Below are the code and all the weights of a small trained network. Each question names an input and a class and asks about switching units off, where a switched-off unit gives its printed mean instead of its output.

import numpy as np


def w(rows, s, z=0):
    codes = np.array(rows[::2]) - 128.0
    scale = np.full(codes.shape[1], s)
    scale[-1] = z or s
    return codes * scale


def f(y):
    return np.maximum(y, 0)


def log_softmax(a):
    a = a - a.max(-1, keepdims=True)
    return a - np.log(np.exp(a).sum(-1, keepdims=True))


def net(x, mask):
    res = np.array(x, float).reshape(1, 8) / 4 @ E
    y = f(res @ A[0][:, :-1].T + A[0][:, -1])
    res = res + np.where(mask, y, B[0][:, -1]) @ B[0][:, :-1]
    return log_softmax(res[-1] @ U[:, :-1].T + U[:, -1])


A, B = {}, {}
E = w([
[220,231,183,195,3,66,41],'x0',
[103,214,49,86,96,253,71],'x1',
[134,126,133,124,132,133,128],'x2',
[125,126,125,129,128,130,125],'x3',
[208,139,28,29,213,20,34],'x4',
[16,61,191,22,27,72,43],'x5',
[132,119,135,127,134,136,114],'x6',
[122,133,130,127,128,125,130],'x7',
],0.0048)
A[0] = w([
[43,120,201,214,40,231,185,43],'n1',
[133,195,47,105,122,202,98,171],'n2',
[174,135,33,42,194,39,61,97],'n3',
[211,203,155,217,68,118,81,114],'n4',
[78,146,183,200,55,211,211,77],'n5',
[30,33,48,66,249,187,214,74],'n6',
[198,95,168,151,167,9,152,79],'n7',
[174,167,57,47,177,51,41,76],'n8',
[231,198,101,238,224,172,194,88],'n9',
[163,143,62,54,177,56,44,81],'n10',
[191,212,154,141,40,75,49,114],'n11',
[95,167,85,58,87,178,66,143],'n12',
[72,129,138,66,78,153,58,113],'n13',
[163,185,154,154,18,74,65,80],'n14',
[175,99,208,172,127,16,151,191],'n15',
[153,86,181,171,175,39,160,253],'n16',
[167,222,58,97,92,224,102,160],'n17',
[16,70,208,33,11,76,67,115],'n18',
[31,99,214,207,21,211,187,87],'n19',
[199,170,84,231,168,159,231,141],'n20',
[183,135,47,39,168,50,62,79],'n21',
[86,161,51,77,142,211,124,171],'n22',
[149,230,72,108,109,226,61,174],'n23',
[183,89,176,201,172,47,213,188],'n24',
[25,60,148,48,114,120,84,62],'n25',
[184,208,163,199,28,74,88,108],'n26',
[39,61,216,38,42,47,87,122],'n27',
[179,198,179,173,43,85,58,100],'n28',
[246,176,84,253,219,192,208,49],'n29',
[108,166,118,96,115,205,86,240],'n30',
[151,221,97,117,55,215,72,153],'n31',
[212,215,165,186,33,86,85,70],'n32',
],0.0044,0.0031)
B[0] = w([
[209,229,243,241,250,64,81,230],'n1',
[78,60,126,186,65,58,151,213],'n2',
[157,201,236,219,230,93,117,221],'n3',
[82,100,119,62,196,194,201,229],'n4',
[186,227,223,222,228,74,79,223],'n5',
[52,54,164,55,241,232,245,252],'n6',
[65,32,96,199,24,47,139,190],'n7',
[172,209,213,220,218,87,95,208],'n8',
[200,160,12,21,53,184,51,253],'n9',
[161,209,221,215,215,81,100,200],'n10',
[85,79,119,49,202,205,213,225],'n11',
[110,75,90,152,55,58,120,192],'n12',
[178,141,58,114,67,102,75,181],'n13',
[91,105,114,41,215,228,208,205],'n14',
[69,50,95,185,41,52,117,231],'n15',
[74,51,110,175,38,56,134,249],'n16',
[58,49,124,188,50,43,127,226],'n17',
[230,221,21,32,86,175,45,246],'n18',
[204,241,229,218,241,74,67,250],'n19',
[151,198,45,47,83,137,61,251],'n20',
[171,201,225,202,229,104,108,206],'n21',
[57,48,156,190,88,67,167,210],'n22',
[70,56,119,190,48,41,133,233],'n23',
[71,79,86,152,25,54,104,241],'n24',
[167,151,38,29,141,205,126,186],'n25',
[63,73,149,65,222,205,208,231],'n26',
[202,187,23,60,37,156,33,236],'n27',
[66,97,131,52,211,205,211,218],'n28',
[233,212,4,14,60,197,16,253],'n29',
[63,77,151,196,88,33,150,225],'n30',
[72,43,127,211,56,40,140,222],'n31',
[58,67,181,60,227,233,221,223],'n32',
],0.0046,0.0043)
U = w([
[217,249,240,245,242,94,70,51],'0',
[225,204,18,20,33,205,30,94],'1',
[28,29,163,30,242,250,253,37],'2',
[103,96,141,166,76,104,129,249],'3',
[47,14,124,235,6,27,122,2],'4',
],0.0057,0.0052)

Each question gives the input, the list of numbers given to net, and the class t.
The units are the neurons (one row each of A and B). Each row of codes is followed by its name. A weight is (code - 128) times the scale printed after its matrix; where a second scale follows, it is the last column's (A, B and U).
mask holds one flag per neuron, in row order. A switched-off neuron (its flag False) gives its mean, the last column of its row in B, instead of its output. The means were averaged over made-up inputs and are rounded, as every weight is.
A unit's drop is (log p(t) with every unit on - log p(t) with that unit switched off) / (log p(t) with every unit on - log p(t) with every unit switched off).
The circuit of an input: a set's keep is (log p(t) with only the set's units on - log p(t) with every unit switched off) / (log p(t) with every unit on - log p(t) with every unit switched off). Starting from the 12 units with the biggest drops (on a tie, the unit counted first), units are removed one at a time, each time the one whose removal leaves the highest keep (on an exact tie, the one counted first), for as long as the keep stays at least 0.8.
units of the circuit, in order: the units of the circuit, biggest drop first
k most important neurons: the k neurons with the biggest drops, biggest first
drop of u: that unit's drop, to one decimal
input [0,4,5,-1,-1,-6,0,-4], class 1: units of the circuit, in order -> n29
input [6,3,5,-1,-4,-7,1,-1], class 1: 2 most important neurons -> n29, n9
input [-4,1,8,3,3,6,-4,-8], class 1: 3 most important neurons -> n18, n27, n25
input [-5,-6,5,-4,7,7,-4,3], class 0: units of the circuit, in order -> n3, n21
input [-7,-1,3,1,-8,-6,-4,-6], class 0: units of the circuit, in order -> n1, n5
input [-3,-7,3,0,-2,-4,-6,5], class 4: units of the circuit, in order -> n24, n16
input [5,-8,-5,8,2,-1,-2,-2], class 4: units of the circuit, in order -> n15, n7
input [-4,-6,4,-4,-6,6,-5,-7], class 0: units of the circuit, in order -> n19, n1
input [3,-8,0,-6,-8,5,7,6], class 0: 2 most important neurons -> n19, n1
input [-8,-7,8,-6,-1,-8,3,-8], class 1: units of the circuit, in order -> n29, n9
input [3,-7,-8,-6,7,4,-5,-2], class 0: 2 most important neurons -> n3, n21
input [-2,7,6,3,-7,8,5,-2], class 1: 2 most important neurons -> n18, n27
input [-3,-7,-2,0,8,-1,8,1], class 0: 2 most important neurons -> n3, n21
input [3,4,5,1,-2,-6,-1,-1], class 1: units of the circuit, in order -> n29
input [-4,7,5,0,-6,2,4,1], class 4: 2 most important neurons -> n22, n30
input [-3,-1,8,-6,-5,3,5,1], class 0: drop of n19 -> 0.2
input [-1,-7,-1,5,1,-4,-2,1], class 4: drop of n15 -> 0.1
input [-2,6,-2,2,2,0,-5,5], class 4: drop of n13 -> 0.0
input [-5,-2,-7,-2,8,8,6,-6], class 0: drop of n8 -> 0.3
input [5,-1,4,0,-4,7,0,3], class 1: units of the circuit, in order -> n18
